Here is a tiny trained network, its code and every weight. The questions are about switching its units off for an input and a class, where a switched-off unit gives its printed mean instead of its output.

import numpy as np


def w(rows, s, z=0):
    codes = np.array(rows[::2]) - 128.0
    scale = np.full(codes.shape[1], s)
    scale[-1] = z or s
    return codes * scale


def norm(h):
    return h / np.sqrt((h * h).mean(-1, keepdims=True) + 1e-5)


def f(y):
    return np.maximum(y, 0)


def log_softmax(a):
    a = a - a.max(-1, keepdims=True)
    return a - np.log(np.exp(a).sum(-1, keepdims=True))


def net(x, mask):
    res = np.array(x, float).reshape(1, 3) / 4 @ E
    u = 0
    for l in range(3):
        y = f(norm(res) @ A[l][:, :-1].T + A[l][:, -1])
        res = res + np.where(mask[u : u + 3], y, B[l][:, -1]) @ B[l][:, :-1]
        u += 3
    return log_softmax(norm(res)[-1] @ U[:, :-1].T + U[:, -1])


A, B = {}, {}
E = w([
[82,138,149,54,93,62,111,139,238,189,159,154],'x0',
[72,179,75,132,196,186,83,93,179,98,56,74],'x1',
[103,46,37,135,8,155,46,137,120,35,254,124],'x2',
],0.008)
A[0] = w([
[153,68,191,169,144,80,203,168,3,176,113,109,252],'L0N0',
[133,91,100,143,157,243,62,84,133,81,135,130,180],'L0N1',
[236,80,183,86,91,32,152,161,111,171,95,199,22],'L0N2',
],0.0062,0.0044)
B[0] = w([
[79,244,76,157,121,133,232,43,199,35,127,97,254],'L0N0',
[146,121,103,131,160,116,73,2,98,184,127,66,214],'L0N1',
[180,117,90,120,153,175,132,94,113,178,233,83,196],'L0N2',
],0.014,0.0084)
A[1] = w([
[2,119,180,71,148,83,77,97,164,123,60,105,148],'L1N0',
[138,43,59,109,123,88,144,105,119,31,140,120,143],'L1N1',
[112,23,133,134,173,130,77,139,173,154,197,131,251],'L1N2',
],0.0084,0.0028)
B[1] = w([
[97,152,148,134,86,111,188,166,90,110,167,156,254],'L1N0',
[70,155,247,153,176,105,92,121,114,175,49,182,229],'L1N1',
[187,155,127,182,166,95,154,134,194,104,160,166,233],'L1N2',
],0.015,0.0059)
A[2] = w([
[171,145,14,2,60,117,189,89,165,188,240,124,2],'L2N0',
[39,116,167,210,97,159,51,62,113,197,119,92,76],'L2N1',
[206,156,75,132,166,168,183,200,210,103,97,140,164],'L2N2',
],0.0073,0.00079)
B[2] = w([
[122,95,64,174,177,237,164,119,118,107,95,74,255],'L2N0',
[115,90,107,72,65,205,105,169,98,125,67,158,251],'L2N1',
[219,107,136,150,105,116,9,211,148,142,180,156,204],'L2N2',
],0.013,0.0062)
U = w([
[124,88,126,78,142,98,114,186,88,118,117,68,57],'0',
[112,193,74,157,172,187,191,85,143,97,124,62,153],'1',
[93,174,176,132,101,70,185,215,159,106,143,177,154],'2',
[148,52,157,44,130,77,111,218,111,98,81,6,24],'3',
[155,83,152,59,163,77,100,186,60,128,123,47,32],'4',
[71,124,89,88,83,164,68,89,21,115,63,126,152],'5',
[193,63,127,147,159,148,57,156,161,171,129,148,153],'6',
[154,55,138,79,158,53,140,170,71,105,98,57,1],'7',
],0.016,0.0076)

Each question gives the input, the list of numbers given to net, and the class t.
The units are the neurons (one row each of A and B). Each row of codes is followed by its name. A weight is (code - 128) times the scale printed after its matrix; where a second scale follows, it is the last column's (A, B and U).
mask holds one flag per neuron, layer by layer. A switched-off neuron (its flag False) gives its mean, the last column of its row in B, instead of its output. The means were averaged over made-up inputs and are rounded, as every weight is.
A unit's drop is (log p(t) with every unit on - log p(t) with that unit switched off) / (log p(t) with every unit on - log p(t) with every unit switched off).
The circuit of an input: a set's keep is (log p(t) with only the set's units on - log p(t) with every unit switched off) / (log p(t) with every unit on - log p(t) with every unit switched off). Starting from all 9 units, units are removed one at a time, each time the one whose removal leaves the highest keep (on an exact tie, the one counted first), for as long as the keep stays at least 0.8.
units of the circuit, in order: the units of the circuit, biggest drop first
unit that matters most: the unit with the biggest drop
top k neurons: the k neurons with the biggest drops, biggest first
top k neurons in layer l: the k neurons of layer l with the biggest drops, biggest first
drop when u is switched off: that unit's drop, to one decimal
input [1,0,7], class 6: unit that matters most	L0N0
input [8,5,6], class 2: units of the circuit, in order	[L0N2, L0N0, L1N0]
input [2,-5,5], class 2: top 3 neurons	[L1N1, L0N1, L1N2]
input [3,-6,7], class 2: top 2 neurons	[L1N1, L1N2]
input [5,5,7], class 5: top 2 neurons	[L0N1, L1N1]
input [7,7,-2], class 2: units of the circuit, in order	[L0N0, L1N0]
input [4,4,-1], class 2: top 4 neurons	[L0N0, L1N0, L0N2, L0N1]
input [3,-7,6], class 2: top 2 neurons	[L1N1, L0N1]
input [7,6,0], class 2: top 2 neurons	[L0N0, L1N0]
input [2,4,-6], class 2: top 2 neurons in layer 0	[L0N1, L0N2]
input [-7,2,1], class 5: top 2 neurons	[L2N1, L1N2]
input [1,3,3], class 5: top 2 neurons in layer 0	[L0N1, L0N2]
input [-1,-2,2], class 5: top 2 neurons in layer 1	[L1N1, L1N2]
input [-5,-5,5], class 5: unit that matters most	L1N1
input [5,-3,5], class 2: top 2 neurons in layer 1	[L1N1, L1N2]
input [3,3,0], class 2: top 2 neurons in layer 0	[L0N2, L0N0]
input [7,-8,0], class 1: drop when L2N0 is switched off	0.1
input [8,-2,3], class 6: drop when L1N2 is switched off	0.6
input [2,3,-8], class 2: drop when L0N2 is switched off	0.2
input [6,0,3], class 2: top neuron	[L0N2]
